Here is a tiny trained network, its code and every weight. The questions are about switching its units off for an input and a class, where a switched-off unit gives its printed mean instead of its output.

import numpy as np


def w(rows, s, z=0):
    codes = np.array(rows[::2]) - 128.0
    scale = np.full(codes.shape[1], s)
    scale[-1] = z or s
    return codes * scale


def norm(h):
    return h / np.sqrt((h * h).mean(-1, keepdims=True) + 1e-5)


def f(y):
    return np.maximum(y, 0)


def log_softmax(a):
    a = a - a.max(-1, keepdims=True)
    return a - np.log(np.exp(a).sum(-1, keepdims=True))


def net(x, mask):
    res = np.array(x, float).reshape(1, 7) / 4 @ E
    u = 0
    for l in range(3):
        y = f(norm(res) @ A[l][:, :-1].T + A[l][:, -1])
        res = res + np.where(mask[u : u + 9], y, B[l][:, -1]) @ B[l][:, :-1]
        u += 9
    return log_softmax(norm(res)[-1] @ U[:, :-1].T + U[:, -1])


A, B = {}, {}
E = w([
[128,124,130,129,127,128,127],'x0',
[48,111,127,35,157,104,62],'x1',
[47,84,21,175,145,143,127],'x2',
[126,126,132,131,128,131,125],'x3',
[130,129,124,125,125,127,131],'x4',
[129,134,121,119,126,125,140],'x5',
[168,54,113,114,255,178,163],'x6',
],0.0073)
A[0] = w([
[155,70,131,106,140,140,137,146],'L0N0',
[164,150,73,86,116,150,118,135],'L0N1',
[189,113,106,104,222,153,123,162],'L0N2',
[91,91,119,1,149,90,35,167],'L0N3',
[173,118,138,63,119,133,156,118],'L0N4',
[60,57,39,177,95,133,146,149],'L0N5',
[107,185,84,173,46,109,160,2],'L0N6',
[175,121,143,172,136,121,166,31],'L0N7',
[128,93,145,148,152,88,163,102],'L0N8',
],0.0081,0.0037)
B[0] = w([
[149,158,129,181,211,103,183,172],'L0N0',
[104,60,183,161,100,108,123,135],'L0N1',
[132,79,159,130,199,171,170,221],'L0N2',
[2,141,186,49,146,151,142,254],'L0N3',
[140,112,154,192,183,167,21,165],'L0N4',
[92,232,8,135,131,178,84,242],'L0N5',
[99,156,191,196,134,119,74,188],'L0N6',
[147,169,137,60,202,68,49,167],'L0N7',
[195,103,110,117,125,122,56,146],'L0N8',
],0.0065,0.0069)
A[1] = w([
[64,112,135,68,135,164,136,2],'L1N0',
[212,134,149,121,44,71,154,22],'L1N1',
[78,166,147,187,11,126,166,116],'L1N2',
[160,44,187,99,168,115,236,100],'L1N3',
[196,169,99,168,142,115,106,184],'L1N4',
[100,126,4,185,94,165,149,68],'L1N5',
[40,132,205,122,133,94,79,235],'L1N6',
[254,109,220,193,111,113,127,137],'L1N7',
[195,78,80,192,157,180,164,43],'L1N8',
],0.0084,0.0028)
B[1] = w([
[118,127,133,210,117,75,123,182],'L1N0',
[4,39,120,116,99,83,144,155],'L1N1',
[128,128,169,210,176,112,68,206],'L1N2',
[141,224,172,111,195,100,29,188],'L1N3',
[100,155,63,185,192,209,147,202],'L1N4',
[237,122,229,115,160,134,108,208],'L1N5',
[216,54,135,109,72,98,146,254],'L1N6',
[68,112,33,164,114,2,128,227],'L1N7',
[189,196,76,67,67,218,151,187],'L1N8',
],0.0076,0.0074)
A[2] = w([
[100,80,136,27,30,127,125,127],'L2N0',
[80,145,71,191,149,138,161,122],'L2N1',
[87,107,102,124,166,209,181,4],'L2N2',
[69,85,124,143,113,80,52,191],'L2N3',
[148,121,220,83,127,114,166,94],'L2N4',
[96,72,77,138,254,198,160,61],'L2N5',
[76,108,87,166,52,116,81,85],'L2N6',
[124,81,80,97,126,204,149,101],'L2N7',
[96,151,103,118,36,140,91,78],'L2N8',
],0.01,0.0039)
B[2] = w([
[201,198,87,210,114,100,86,190],'L2N0',
[141,105,246,84,125,135,99,202],'L2N1',
[139,102,110,162,69,115,162,160],'L2N2',
[114,106,100,104,125,151,183,255],'L2N3',
[163,85,167,113,113,188,111,168],'L2N4',
[97,102,125,133,48,65,148,238],'L2N5',
[89,131,109,73,164,162,152,200],'L2N6',
[129,124,126,168,111,137,215,157],'L2N7',
[169,139,104,68,164,197,132,169],'L2N8',
],0.011,0.008)
U = w([
[30,61,108,142,72,59,186,253],'0',
[191,161,102,153,219,51,124,55],'1',
[207,118,159,82,8,110,62,67],'2',
[142,56,226,47,187,145,106,88],'3',
[106,197,148,212,130,182,45,164],'4',
[190,130,67,183,91,197,219,50],'5',
[79,159,58,37,109,209,111,133],'6',
],0.018,0.0027)

Each question gives the input, the list of numbers given to net, and the class t.
The units are the neurons (one row each of A and B). Each row of codes is followed by its name. A weight is (code - 128) times the scale printed after its matrix; where a second scale follows, it is the last column's (A, B and U).
mask holds one flag per neuron, layer by layer. A switched-off neuron (its flag False) gives its mean, the last column of its row in B, instead of its output. The means were averaged over made-up inputs and are rounded, as every weight is.
A unit's drop is (log p(t) with every unit on - log p(t) with that unit switched off) / (log p(t) with every unit on - log p(t) with every unit switched off).
The circuit of an input: a set's keep is (log p(t) with only the set's units on - log p(t) with every unit switched off) / (log p(t) with every unit on - log p(t) with every unit switched off). Starting from the 12 units with the biggest drops (on a tie, the unit counted first), units are removed one at a time, each time the one whose removal leaves the highest keep (on an exact tie, the one counted first), for as long as the keep stays at least 0.8.
units of the circuit, in order: the units of the circuit, biggest drop first
unit that matters most: the unit with the biggest drop
top k neurons: the k neurons with the biggest drops, biggest first
top k neurons in layer l: the k neurons of layer l with the biggest drops, biggest first
drop when u is switched off: that unit's drop, to one decimal
input [-5,-8,-3,4,6,-1,-2], class 0: unit that matters most : L1N7
input [7,6,1,0,-2,5,5], class 0: top 2 neurons : (L2N5 L1N5)
input [2,-6,8,8,4,-2,0], class 4: units of the circuit, in order : (L0N5 L2N1)
input [-8,-3,0,7,-2,-8,-5], class 0: units of the circuit, in order : (L0N5 L1N7 L0N3)
input [-6,-3,-2,-6,7,-4,6], class 1: top 2 neurons : (L1N3 L0N5)
input [5,-1,-4,6,4,-6,8], class 1: top 2 neurons in layer 1 : (L1N3 L1N7)
input [-7,8,0,-2,-3,5,-6], class 2: top 2 neurons in layer 2 : (L2N0 L2N4)
input [-5,-1,-2,-2,7,-3,3], class 1: top 2 neurons : (L1N3 L0N3)
input [-2,-7,0,-8,-8,-6,3], class 1: top 3 neurons : (L0N5 L1N3 L1N7)
input [-5,-1,2,-4,5,-1,6], class 5: units of the circuit, in order : (L1N8 L0N3)
input [-8,6,1,5,-4,-3,5], class 0: top 3 neurons : (L2N5 L1N5 L2N1)
input [5,0,3,-7,-8,3,5], class 5: top 3 neurons : (L1N8 L0N3 L1N7)
input [1,4,1,-5,3,-3,-4], class 6: top 3 neurons : (L1N5 L2N6 L2N3)
input [-2,7,-6,-7,-2,2,-2], class 2: top 2 neurons : (L2N0 L1N6)
input [-3,7,-1,-2,-3,8,-3], class 2: top 3 neurons : (L1N6 L2N0 L0N5)
input [-5,-1,6,-8,1,3,2], class 5: unit that matters most : L0N3
input [7,-2,-3,8,-3,8,2], class 1: top 3 neurons : (L0N5 L1N3 L0N3)
input [1,8,-2,-7,3,0,0], class 2: top 2 neurons in layer 0 : (L0N2 L0N5)
input [-4,-1,-2,-4,-1,-3,-3], class 0: top 2 neurons : (L0N5 L0N3)
input [-3,-4,0,-6,-7,-3,4], class 1: top neuron in layer 1 : (L1N3)
input [-8,-6,-2,-2,-5,-1,2], class 1: top 2 neurons : (L0N5 L1N7)
input [0,6,-7,4,-4,4,0], class 2: top 2 neurons in layer 1 : (L1N6 L1N2)
input [0,-4,-2,-8,-6,-6,6], class 1: top 2 neurons : (L1N3 L0N5)
input [-6,-2,-6,6,-1,-7,-1], class 0: top 2 neurons : (L0N5 L0N3)
input [-2,-4,-6,-1,-7,-5,-1], class 0: drop when L1N7 is switched off : 0.2
input [5,2,4,4,-1,0,-1], class 6: drop when L0N5 is switched off : 0.1
input [3,-7,-4,-6,-3,-6,4], class 1: top neuron : (L1N7)
